Below are the code and all the weights of a small trained network. Each question names an input and a target symbol and asks about switching units off, where a switched-off unit gives its printed mean instead of its output.

import numpy as np


def w(rows, s, z=0):
    codes = np.array(rows[::2]) - 128.0
    scale = np.full(codes.shape[1], s)
    scale[-1] = z or s
    return codes * scale


def f(y):
    return y / 2 * (1 + np.tanh(0.7978845608 * (y + 0.044715 * y**3)))


def softmax(a):
    e = np.exp(a - a.max(-1, keepdims=True))
    return e / e.sum(-1, keepdims=True)


def log_softmax(a):
    a = a - a.max(-1, keepdims=True)
    return a - np.log(np.exp(a).sum(-1, keepdims=True))


def net(x, mask):
    ids = ['γεζηθμξτφω'.index(c) for c in x.split()]
    T = len(ids)
    res = E[ids] + P[:T]
    r = res
    for j in range(2):
        rows = slice(2 * j, 2 * j + 2)
        q, k, v = (r @ M[0][rows].T for M in (Q, K, V))
        z = softmax(np.where(np.tri(T) > 0, q @ k.T / 2**0.5, -1e9)) @ v
        o = O[0][rows]
        res = res + np.where(mask[j], z, o[:, -1]) @ o[:, :-1]
    y = f(res @ A[0][:, :-1].T + A[0][:, -1])
    res = res + np.where(mask[2:18], y, B[0][:, -1]) @ B[0][:, :-1]
    return log_softmax(res[-1] @ U[:, :-1].T + U[:, -1])


Q, K, V, O, A, B = {}, {}, {}, {}, {}, {}
E = w([
[140,58,106],'γ',
[91,130,99],'ε',
[169,98,48],'ζ',
[80,161,185],'η',
[83,146,132],'θ',
[119,121,141],'μ',
[61,158,86],'ξ',
[205,135,252],'τ',
[155,125,149],'φ',
[118,112,134],'ω',
],0.02)
P = w([
[124,34,123],'0',
[165,93,110],'1',
[181,68,80],'2',
[98,132,80],'3',
[163,117,124],'4',
[73,253,176],'5',
[178,174,173],'6',
],0.004)
Q[0] = w([
[176,229,213],'H1',
[180,152,180],'H1',
[75,176,1],'H2',
[77,241,140],'H2',
],0.0066)
K[0] = w([
[157,186,149],'H1',
[88,174,78],'H1',
[19,79,254],'H2',
[110,75,193],'H2',
],0.0073)
V[0] = w([
[214,106,109],'H1',
[142,50,1],'H1',
[132,67,234],'H2',
[61,174,151],'H2',
],0.0091)
O[0] = w([
[205,254,213,168],'H1',
[66,237,151,254],'H1',
[227,66,157,84],'H2',
[87,112,166,88],'H2',
],0.0073,0.0048)
A[0] = w([
[74,133,175,41],'N1',
[212,160,195,114],'N2',
[123,70,109,97],'N3',
[58,74,176,2],'N4',
[67,139,121,27],'N5',
[59,162,37,174],'N6',
[77,195,218,111],'N7',
[128,76,147,67],'N8',
[127,53,172,52],'N9',
[160,119,29,113],'N10',
[194,102,176,80],'N11',
[164,135,119,131],'N12',
[102,109,104,36],'N13',
[135,202,160,1],'N14',
[151,186,142,61],'N15',
[122,93,2,96],'N16',
],0.01,0.005)
B[0] = w([
[193,95,89,132],'N1',
[88,60,81,186],'N2',
[11,223,156,121],'N3',
[179,224,106,126],'N4',
[164,133,148,139],'N5',
[196,52,255,255],'N6',
[195,104,102,202],'N7',
[86,225,99,119],'N8',
[133,255,33,128],'N9',
[145,61,192,163],'N10',
[45,179,27,155],'N11',
[111,90,165,139],'N12',
[102,59,80,116],'N13',
[146,146,157,146],'N14',
[64,195,120,147],'N15',
[85,65,220,168],'N16',
],0.0056,0.008)
U = w([
[106,108,86,24],'γ',
[94,100,153,129],'ε',
[237,124,171,200],'ζ',
[129,199,110,212],'η',
[146,74,26,134],'θ',
[130,121,93,78],'μ',
[71,77,128,1],'ξ',
[144,120,9,61],'τ',
[116,157,63,65],'φ',
[76,87,50,90],'ω',
],0.011,0.0044)

Each question gives the input, a string of symbols that net reads in full, and the target symbol t.
The units are the heads (2 rows each of Q, K, V and O) and the neurons (one row each of A and B). Each row of codes is followed by its name. A weight is (code - 128) times the scale printed after its matrix; where a second scale follows, it is the last column's (O, A, B and U).
mask holds one flag per unit, heads first, then neurons. A switched-off unit (its flag False) gives its mean, the last column of its rows in O or B, instead of its output. The means were averaged over made-up inputs and are rounded, as every weight is.
A unit's drop is (log p(t) with every unit on - log p(t) with that unit switched off) / (log p(t) with every unit on - log p(t) with every unit switched off).
The circuit of an input: a set's keep is (log p(t) with only the set's units on - log p(t) with every unit switched off) / (log p(t) with every unit on - log p(t) with every unit switched off). Starting from the 12 units with the biggest drops (on a tie, the unit counted first), units are removed one at a time, each time the one whose removal leaves the highest keep (on an exact tie, the one counted first), for as long as the keep stays at least 0.8.
circuit, biggest first: the units of the circuit, biggest drop first
k most important neurons: the k neurons with the biggest drops, biggest first
which heads matter: for each layer, one digit per head in row order, 1 if its drop is at least 0.15 and else 0, layers parted by /
drop when u is switched off: that unit's drop, to one decimal
input γ γ ζ ε ζ θ, target ζ: circuit, biggest first -> [N7, N6, N11, H1]
input γ ξ ζ ζ ζ η, target ζ: circuit, biggest first -> [N7]
input γ ζ ε, target ζ: which heads matter -> 10
input ζ τ ζ ζ μ, target η: circuit, biggest first -> [H1, N6]
input τ τ μ, target θ: circuit, biggest first -> [H1, H2, N11, N6]
input ε ζ τ ζ ζ θ, target ζ: 2 most important neurons -> [N7, N11]
input η θ ξ, target ξ: circuit, biggest first -> [H1, N16, N6]
input ε ζ ζ η, target ζ: circuit, biggest first -> [N7, N11]
input ζ ζ ζ τ, target η: 2 most important neurons -> [N6, N15]
input η ζ ζ ζ ξ, target ζ: 2 most important neurons -> [N6, N7]
input ε ζ ω ξ, target ζ: which heads matter -> 00
input ξ ξ θ θ ξ, target ξ: which heads matter -> 10
input ζ ζ τ ζ, target ζ: which heads matter -> 00
input ζ ζ ζ ε, target η: circuit, biggest first -> [H1]
input ζ φ ζ ξ φ, target η: circuit, biggest first -> [N6, H1]
input τ τ τ, target τ: drop when N16 is switched off -> 0.0
input ζ ζ ζ ξ ζ, target η: drop when H1 is switched off -> 1.4
input ζ ε ζ ζ ζ, target η: drop when H1 is switched off -> 1.5
